[[ 0.66 -4.18 -4.51  0.75]
 [ 0.43 -4.18 -6.93  0.58]
 [ 0.58 -4.18 -6.34  0.71]]
->
[[ 0.66 -4.18]
 [ 0.43 -4.18]
 [ 0.58 -4.18]]

[[-2.24 -2.82]
 [ 3.22  6.73]
 [-4.78 -3.06]
 [ 0.88  8.06]
 [-3.45  6.42]]
->
[[-2.24 -2.82]
 [ 3.22  6.73]
 [-4.78 -3.06]]

[[ 1.87 -0.11]
 [-3.29 -2.40]
 [ 6.81  6.46]
 [-5.58 -4.54]]
->
[[ 1.87 -0.11]
 [-3.29 -2.40]
 [ 6.81  6.46]]

[[ 1.53 -5.71 -1.39 -1.24  1.68]
 [ 3.92  5.99  1.43 -1.77  2.48]
 [ 7.99  0.68 -0.54  1.51  4.94]]
->
[[ 1.53 -5.71]
 [ 3.92  5.99]
 [ 7.99  0.68]]

[[ 6.06 -0.41  0.05  4.19]
 [ 4.14  6.44  0.26 -0.68]
 [-0.69  1.79  7.33  2.34]]
->
[[ 6.06 -0.41]
 [ 4.14  6.44]
 [-0.69  1.79]]

[[ 1.13  5.88  1.65 -2.00]
 [ 0.63  0.61  0.59  6.47]
 [-0.90 -2.09 -1.00 -6.07]
 [ 0.55  0.29  0.49  6.50]]
->
[[ 1.13  5.88]
 [ 0.63  0.61]
 [-0.90 -2.09]]

[[ 2.17  4.37 -6.97]
 [-4.92  5.11 -0.54]
 [-4.50  2.41  0.54]
 [-7.48  7.51 -1.73]]
->
[[ 2.17  4.37]
 [-4.92  5.11]
 [-4.50  2.41]]

[[-4.90 -3.65]
 [ 5.58 -1.17]
 [ 6.63  3.72]
 [-5.15  4.34]]
->
[[-4.90 -3.65]
 [ 5.58 -1.17]
 [ 6.63  3.72]]
---
[[-7.99  3.44 -0.01]
 [-3.49 -5.75 -4.09]
 [-8.45 -0.14  0.88]]
->
[[-3.49 -5.75 -4.09]
 [-8.45 -0.14  0.88]]

[[ 3.88 -6.18 -3.70  7.05 -4.53]
 [ 1.27 -1.39 -3.70  2.29  0.55]
 [ 1.17 -3.70 -2.23  2.40 -0.49]]
->
[[ 1.27 -1.39 -3.70]
 [ 1.17 -3.70 -2.23]]

[[-2.33  3.09 -3.67 -0.82]
 [ 6.34 -1.00  3.35  1.35]
 [-2.48 -0.14  0.27  0.47]
 [ 1.38  5.62  2.13  0.51]]
->
[[ 6.34 -1.00  3.35]
 [-2.48 -0.14  0.27]]

[[ 3.89 -5.83 -2.42  1.23]
 [ 4.09 -8.44 -4.27  1.60]
 [-1.92  7.62  3.46 -1.94]]
->
[[ 4.09 -8.44 -4.27]
 [-1.92  7.62  3.46]]

[[-2.50 -2.55  2.03]
 [ 3.70  2.38 -4.42]
 [-0.78  6.66  0.74]
 [-6.57  3.40 -7.27]]
->
[[ 3.70  2.38 -4.42]
 [-0.78  6.66  0.74]]

[[-3.03  1.99  7.40]
 [-2.57  3.97  5.65]
 [ 7.64 -1.49 -0.91]
 [ 0.31  1.10  1.94]]
->
[[-2.57  3.97  5.65]
 [ 7.64 -1.49 -0.91]]

[[ 1.79  8.21  6.94  1.63]
 [-3.69 -1.80  4.83  2.57]
 [-2.96 -6.38  2.17  3.39]
 [ 5.62 -5.94 -2.51  4.06]
 [ 5.99  2.31  1.35  2.53]]
->
[[-3.69 -1.80  4.83]
 [-2.96 -6.38  2.17]]
